Below are the code and all the weights of a small trained network. Each question names an input and a target symbol and asks about switching units off, where a switched-off unit gives its printed mean instead of its output.

import numpy as np


def w(rows, s, z=0):
    codes = np.array(rows[::2]) - 128.0
    scale = np.full(codes.shape[1], s)
    scale[-1] = z or s
    return codes * scale


def norm(h):
    return h / np.sqrt((h * h).mean(-1, keepdims=True) + 1e-5)


def f(y):
    return np.maximum(y, 0)


def softmax(a):
    e = np.exp(a - a.max(-1, keepdims=True))
    return e / e.sum(-1, keepdims=True)


def log_softmax(a):
    a = a - a.max(-1, keepdims=True)
    return a - np.log(np.exp(a).sum(-1, keepdims=True))


def net(x, mask):
    ids = ['αγδζηθλμξφ'.index(c) for c in x.split()]
    T = len(ids)
    res = E[ids] + P[:T]
    u = 0
    for l in range(3):
        r = norm(res)
        for j in range(2):
            rows = slice(3 * j, 3 * j + 3)
            q, k, v = (r @ M[l][rows].T for M in (Q, K, V))
            z = softmax(np.where(np.tri(T) > 0, q @ k.T / 3**0.5, -1e9)) @ v
            o = O[l][rows]
            res = res + np.where(mask[u + j], z, o[:, -1]) @ o[:, :-1]
        u += 2
        y = f(norm(res) @ A[l][:, :-1].T + A[l][:, -1])
        res = res + np.where(mask[u : u + 4], y, B[l][:, -1]) @ B[l][:, :-1]
        u += 4
    return log_softmax(norm(res)[-1] @ U[:, :-1].T + U[:, -1])


Q, K, V, O, A, B = {}, {}, {}, {}, {}, {}
E = w([
[74,87,58,119,77,71,161,105],'α',
[117,144,6,47,141,92,81,191],'γ',
[147,196,137,229,141,238,120,184],'δ',
[97,132,120,192,178,202,190,88],'ζ',
[145,33,161,93,58,217,176,109],'η',
[23,124,119,217,97,46,185,214],'θ',
[49,93,254,147,56,92,128,183],'λ',
[68,210,184,137,152,98,60,163],'μ',
[193,91,82,164,139,126,77,177],'ξ',
[147,109,143,225,116,88,163,113],'φ',
],0.015)
P = w([
[188,209,217,69,1,214,184,154],'0',
[161,200,124,192,60,186,84,142],'1',
[153,180,109,196,82,168,90,104],'2',
[162,149,131,167,83,169,86,123],'3',
[158,119,131,160,99,162,99,120],'4',
[149,92,132,151,113,152,103,117],'5',
[141,85,145,139,127,143,121,117],'6',
[136,65,162,131,140,132,134,122],'7',
[135,45,173,106,157,118,143,109],'8',
[119,34,182,102,165,114,153,109],'9',
[115,42,155,133,167,126,158,140],'10',
],0.0082)
Q[0] = w([
[155,77,60,101,149,144,109,172],'0.h1',
[50,156,67,154,148,78,118,81],'0.h1',
[142,158,100,123,156,106,66,117],'0.h1',
[107,78,123,167,185,34,115,150],'0.h2',
[166,75,178,130,95,251,117,184],'0.h2',
[169,120,98,100,130,99,106,176],'0.h2',
],0.012)
K[0] = w([
[189,117,84,89,136,167,126,146],'0.h1',
[95,185,127,114,24,125,137,86],'0.h1',
[105,161,75,125,207,133,71,114],'0.h1',
[63,178,122,85,97,146,164,145],'0.h2',
[130,54,183,81,254,24,119,126],'0.h2',
[89,123,110,32,180,35,30,200],'0.h2',
],0.0099)
V[0] = w([
[112,182,131,117,123,103,181,87],'0.h1',
[148,162,140,64,81,104,106,122],'0.h1',
[99,183,172,100,39,58,191,153],'0.h1',
[202,3,50,143,225,117,131,202],'0.h2',
[64,119,20,19,175,167,146,198],'0.h2',
[143,155,124,129,84,124,190,107],'0.h2',
],0.0058)
O[0] = w([
[254,69,130,140,230,44,208,146,87],'0.h1',
[168,127,145,144,152,123,53,151,140],'0.h1',
[180,84,96,114,103,127,104,97,213],'0.h1',
[126,129,155,254,22,102,128,94,2],'0.h2',
[82,228,165,100,114,93,204,96,83],'0.h2',
[94,86,63,184,149,131,198,170,160],'0.h2',
],0.0072,0.0038)
A[0] = w([
[109,195,164,195,247,116,21,191,59],'0.n1',
[247,97,65,147,133,222,176,107,176],'0.n2',
[135,255,188,152,134,41,69,115,8],'0.n3',
[163,87,104,102,33,47,166,214,178],'0.n4',
],0.0056,0.0016)
B[0] = w([
[1,40,247,125,123,181,171,144,255],'0.n1',
[45,100,124,81,136,124,188,96,219],'0.n2',
[97,109,76,83,163,135,69,207,195],'0.n3',
[220,111,72,243,82,137,53,159,214],'0.n4',
],0.0079,0.0053)
Q[1] = w([
[140,68,123,184,112,160,226,104],'1.h1',
[125,134,96,88,109,101,66,161],'1.h1',
[65,87,161,106,96,141,115,143],'1.h1',
[108,143,1,111,96,121,174,141],'1.h2',
[57,136,182,131,2,165,122,166],'1.h2',
[147,172,147,125,127,114,26,131],'1.h2',
],0.0089)
K[1] = w([
[215,94,152,91,69,54,199,100],'1.h1',
[102,188,72,125,51,99,61,183],'1.h1',
[136,85,241,192,107,19,84,192],'1.h1',
[254,124,122,55,91,173,87,174],'1.h2',
[109,32,199,122,115,99,48,113],'1.h2',
[75,152,100,138,106,61,119,196],'1.h2',
],0.008)
V[1] = w([
[171,142,129,133,179,169,84,129],'1.h1',
[103,151,195,183,144,72,157,130],'1.h1',
[159,84,129,119,159,163,75,253],'1.h1',
[120,155,105,167,151,162,164,211],'1.h2',
[95,126,107,143,70,89,80,140],'1.h2',
[124,146,165,46,115,152,85,123],'1.h2',
],0.0068)
O[1] = w([
[86,103,78,140,139,204,175,155,119],'1.h1',
[127,83,76,134,165,149,66,138,94],'1.h1',
[161,228,172,157,162,101,133,93,255],'1.h1',
[53,85,43,153,150,98,96,35,171],'1.h2',
[212,101,254,146,155,146,122,77,142],'1.h2',
[145,62,81,216,111,112,135,89,155],'1.h2',
],0.0053,0.0072)
A[1] = w([
[76,62,35,8,11,163,61,100,154],'1.n1',
[31,105,109,39,210,171,170,74,141],'1.n2',
[134,211,25,130,95,84,20,199,201],'1.n3',
[174,106,159,1,164,57,149,174,4],'1.n4',
],0.0065,0.0019)
B[1] = w([
[103,150,190,183,196,168,115,117,210],'1.n1',
[174,144,139,147,118,45,79,126,253],'1.n2',
[71,168,154,89,136,113,219,51,240],'1.n3',
[130,140,170,101,88,137,255,162,141],'1.n4',
],0.008,0.0054)
Q[2] = w([
[124,63,138,164,157,93,64,133],'2.h1',
[74,104,80,145,145,45,204,92],'2.h1',
[125,172,207,63,105,134,76,160],'2.h1',
[208,184,6,114,148,84,218,112],'2.h2',
[121,97,166,77,117,179,172,152],'2.h2',
[129,184,146,41,90,192,55,162],'2.h2',
],0.011)
K[2] = w([
[140,88,159,81,132,155,121,196],'2.h1',
[141,203,96,64,132,161,204,172],'2.h1',
[17,120,203,154,145,37,68,95],'2.h1',
[151,194,82,147,170,187,134,118],'2.h2',
[73,90,153,153,157,64,155,115],'2.h2',
[54,125,170,196,171,93,10,45],'2.h2',
],0.011)
V[2] = w([
[197,113,153,156,173,135,52,107],'2.h1',
[123,52,99,131,222,112,164,129],'2.h1',
[114,138,255,143,97,63,178,26],'2.h1',
[81,143,126,55,163,217,124,21],'2.h2',
[91,169,170,89,190,101,153,177],'2.h2',
[88,209,76,219,159,87,132,137],'2.h2',
],0.0098)
O[2] = w([
[86,128,172,160,143,149,73,111,91],'2.h1',
[106,88,137,128,153,192,163,182,97],'2.h1',
[113,189,103,52,100,121,168,98,253],'2.h1',
[9,140,97,170,81,90,125,115,90],'2.h2',
[120,141,194,84,209,68,112,138,238],'2.h2',
[159,212,111,154,208,136,176,92,79],'2.h2',
],0.011,0.0051)
A[2] = w([
[166,139,171,233,98,98,148,130,153],'2.n1',
[156,153,164,194,176,148,1,134,80],'2.n2',
[122,71,198,47,192,67,122,204,157],'2.n3',
[236,62,166,100,78,171,22,176,3],'2.n4',
],0.0085,0.0041)
B[2] = w([
[152,156,112,118,174,210,48,43,157],'2.n1',
[178,102,129,51,83,72,159,137,182],'2.n2',
[147,122,194,118,139,112,68,135,254],'2.n3',
[99,251,7,77,132,89,106,201,181],'2.n4',
],0.012,0.0097)
U = w([
[198,41,121,55,73,60,229,201,87],'α',
[74,228,111,81,127,14,195,90,65],'γ',
[67,190,71,231,255,152,47,114,103],'δ',
[34,97,95,158,222,130,225,220,127],'ζ',
[55,76,141,163,2,158,176,156,254],'η',
[248,157,157,136,213,175,183,120,130],'θ',
[175,215,62,57,75,101,42,221,48],'λ',
[117,101,229,77,186,74,56,134,156],'μ',
[177,189,164,214,26,141,13,26,93],'ξ',
[120,63,46,151,167,232,75,210,186],'φ',
],0.0096,0.005)

Each question gives the input, a string of symbols that net reads in full, and the target symbol t.
The units are the heads (3 rows each of Q, K, V and O) and the neurons (one row each of A and B). Each row of codes is followed by its name. A weight is (code - 128) times the scale printed after its matrix; where a second scale follows, it is the last column's (O, A, B and U).
mask holds one flag per unit, layer by layer, with each layer's heads first. A switched-off unit (its flag False) gives its mean, the last column of its rows in O or B, instead of its output. The means were averaged over made-up inputs and are rounded, as every weight is.
A unit's drop is (log p(t) with every unit on - log p(t) with that unit switched off) / (log p(t) with every unit on - log p(t) with every unit switched off).
The circuit of an input: a set's keep is (log p(t) with only the set's units on - log p(t) with every unit switched off) / (log p(t) with every unit on - log p(t) with every unit switched off). Starting from the 12 units with the biggest drops (on a tie, the unit counted first), units are removed one at a time, each time the one whose removal leaves the highest keep (on an exact tie, the one counted first), for as long as the keep stays at least 0.8.
circuit, biggest first: the units of the circuit, biggest drop first
top k neurons: the k neurons with the biggest drops, biggest first
top k neurons in layer l: the k neurons of layer l with the biggest drops, biggest first
heads that matter: for each layer, one digit per head in row order, 1 if its drop is at least 0.15 and else 0, layers parted by /
input ζ μ θ μ μ ζ α μ θ μ φ, target ζ: circuit, biggest first => 2.h1; 2.h2; 0.h2
input μ μ ξ η η, target ξ: top 3 neurons => 0.n1; 1.n3; 2.n1
input η λ η θ α θ μ θ, target η: circuit, biggest first => 2.h2
input η θ μ θ λ φ ξ, target λ: circuit, biggest first => 2.h2; 2.n4; 0.h1
input ξ φ γ α φ, target ξ: circuit, biggest first => 2.h1; 0.h2
input μ μ ξ, target μ: heads that matter => 00 / 00 / 00
input θ γ η η, target η: circuit, biggest first => 0.n4; 0.n2; 2.h2
input φ γ γ ζ, target φ: heads that matter => 01 / 00 / 11
input ζ φ ξ θ, target ζ: circuit, biggest first => 2.h1; 0.h2
input λ δ θ γ η μ α α α δ α, target λ: heads that matter => 00 / 00 / 01
input δ θ μ μ λ α γ ξ, target γ: heads that matter => 01 / 00 / 00
input α α μ ζ γ η, target η: circuit, biggest first => 0.h2; 2.n3
input ξ φ δ γ λ μ α δ γ θ η, target θ: circuit, biggest first => 2.h2; 0.n1
input ξ θ μ λ θ θ λ δ ξ μ δ, target ξ: circuit, biggest first => 0.h2
input φ λ θ, target φ: circuit, biggest first => 0.h2; 2.h2
input η ζ λ γ α, target η: heads that matter => 00 / 00 / 01
input θ α γ θ μ γ α, target θ: circuit, biggest first => 2.h2; 0.n4
input γ γ μ μ ξ φ η η μ θ, target γ: circuit, biggest first => 2.h1; 0.h2
input δ α δ μ μ γ θ η θ, target δ: top 2 neurons => 2.n1; 1.n3
input μ θ λ η δ μ λ θ ξ, target λ: top 4 neurons => 2.n4; 1.n1; 1.n3; 0.n3
input ζ η μ λ, target λ: top neuron => 2.n4
input μ φ ξ, target μ: top 3 neurons => 1.n2; 0.n1; 2.n2
input α φ γ η θ α, target α: heads that matter => 11 / 01 / 00
input ζ δ η λ μ μ α δ δ ζ, target ζ: top 3 neurons => 0.n2; 0.n1; 1.n3
input ξ η θ δ μ α, target ξ: heads that matter => 00 / 00 / 00
input η ξ θ μ α ξ ξ α η, target ξ: heads that matter => 01 / 00 / 00
input ζ θ η α, target ζ: heads that matter => 01 / 00 / 10
input μ ξ α φ δ θ φ δ, target φ: top 2 neurons => 0.n2; 1.n3
input η μ γ α α ξ, target γ: top neuron in layer 2 => 2.n3
input α γ η γ η φ, target α: heads that matter => 11 / 01 / 10
